Below are the code and all the weights of a small trained network. Each question names an input and a class and asks about switching units off, where a switched-off unit gives its printed mean instead of its output.

import numpy as np


def w(rows, s, z=0):
    codes = np.array(rows[::2]) - 128.0
    scale = np.full(codes.shape[1], s)
    scale[-1] = z or s
    return codes * scale


def f(y):
    return np.maximum(y, 0)


def log_softmax(a):
    a = a - a.max(-1, keepdims=True)
    return a - np.log(np.exp(a).sum(-1, keepdims=True))


def net(x, mask):
    res = np.array(x, float).reshape(1, 2) / 4 @ E
    y = f(res @ A[0][:, :-1].T + A[0][:, -1])
    res = res + np.where(mask, y, B[0][:, -1]) @ B[0][:, :-1]
    return log_softmax(res[-1] @ U[:, :-1].T + U[:, -1])


A, B = {}, {}
E = w([
[110,18,43,141,40,93],'x0',
[202,89,248,111,58,156],'x1',
],0.013)
A[0] = w([
[93,163,34,110,167,85,142],'neuron 0',
[40,189,170,139,91,174,99],'neuron 1',
[138,170,168,176,178,153,72],'neuron 2',
[164,81,65,75,102,120,75],'neuron 3',
[151,158,61,167,177,89,106],'neuron 4',
[104,139,90,187,162,146,87],'neuron 5',
[155,78,82,183,103,135,114],'neuron 6',
[218,96,166,91,63,199,126],'neuron 7',
[129,187,177,101,186,179,107],'neuron 8',
[162,88,86,158,137,150,231],'neuron 9',
[120,128,138,108,169,169,217],'neuron 10',
[118,130,117,144,92,129,245],'neuron 11',
[147,125,178,161,93,145,86],'neuron 12',
[177,65,166,55,125,145,82],'neuron 13',
[130,7,98,229,104,113,123],'neuron 14',
],0.013,0.012)
B[0] = w([
[177,128,170,84,131,102,252],'neuron 0',
[68,104,92,155,151,121,161],'neuron 1',
[72,65,55,168,191,104,189],'neuron 2',
[81,102,57,179,158,91,182],'neuron 3',
[147,106,117,77,71,66,198],'neuron 4',
[171,74,112,84,122,67,172],'neuron 5',
[114,142,75,156,196,113,196],'neuron 6',
[142,141,111,76,140,83,254],'neuron 7',
[74,129,95,117,200,135,234],'neuron 8',
[142,177,157,132,171,139,225],'neuron 9',
[97,175,149,119,148,189,215],'neuron 10',
[104,234,250,128,122,200,228],'neuron 11',
[165,79,105,96,123,62,176],'neuron 12',
[143,101,102,86,129,102,191],'neuron 13',
[69,131,111,135,193,130,252],'neuron 14',
],0.013,0.014)
U = w([
[27,125,56,184,196,108,55],'0',
[189,106,119,3,118,30,126],'1',
[106,235,202,146,127,195,253],'2',
[101,140,157,188,44,100,87],'3',
[168,84,93,168,120,126,98],'4',
[129,117,77,132,79,109,77],'5',
[176,82,110,153,96,155,92],'6',
],0.014,0.0077)

Each question gives the input, the list of numbers given to net, and the class t.
The units are the neurons (one row each of A and B). Each row of codes is followed by its name. A weight is (code - 128) times the scale printed after its matrix; where a second scale follows, it is the last column's (A, B and U).
mask holds one flag per neuron, in row order. A switched-off neuron (its flag False) gives its mean, the last column of its row in B, instead of its output. The means were averaged over made-up inputs and are rounded, as every weight is.
A unit's drop is (log p(t) with every unit on - log p(t) with that unit switched off) / (log p(t) with every unit on - log p(t) with every unit switched off).
most important unit: the unit with the biggest drop
k most important neurons: the k neurons with the biggest drops, biggest first
drop when u is switched off: that unit's drop, to one decimal
input [4,-6], class 1: most important unit => neuron 0
input [8,7], class 0: 2 most important neurons => [neuron 14; neuron 3]
input [-1,3], class 2: 2 most important neurons => [neuron 4; neuron 0]
input [-3,0], class 2: 2 most important neurons => [neuron 14; neuron 3]
input [-4,4], class 0: 4 most important neurons => [neuron 0; neuron 8; neuron 4; neuron 2]
input [8,8], class 0: 3 most important neurons => [neuron 14; neuron 3; neuron 6]
input [-5,-6], class 1: 2 most important neurons => [neuron 0; neuron 4]
input [4,-5], class 1: 2 most important neurons => [neuron 0; neuron 4]
input [-3,-2], class 2: 3 most important neurons => [neuron 14; neuron 3; neuron 6]
input [-1,-3], class 2: 3 most important neurons => [neuron 7; neuron 12; neuron 13]
input [2,-4], class 1: drop when neuron 4 is switched off => 0.2
input [0,-5], class 1: drop when neuron 13 is switched off => 0.0
input [2,3], class 2: drop when neuron 5 is switched off => 0.1
input [-6,5], class 0: most important unit => neuron 8
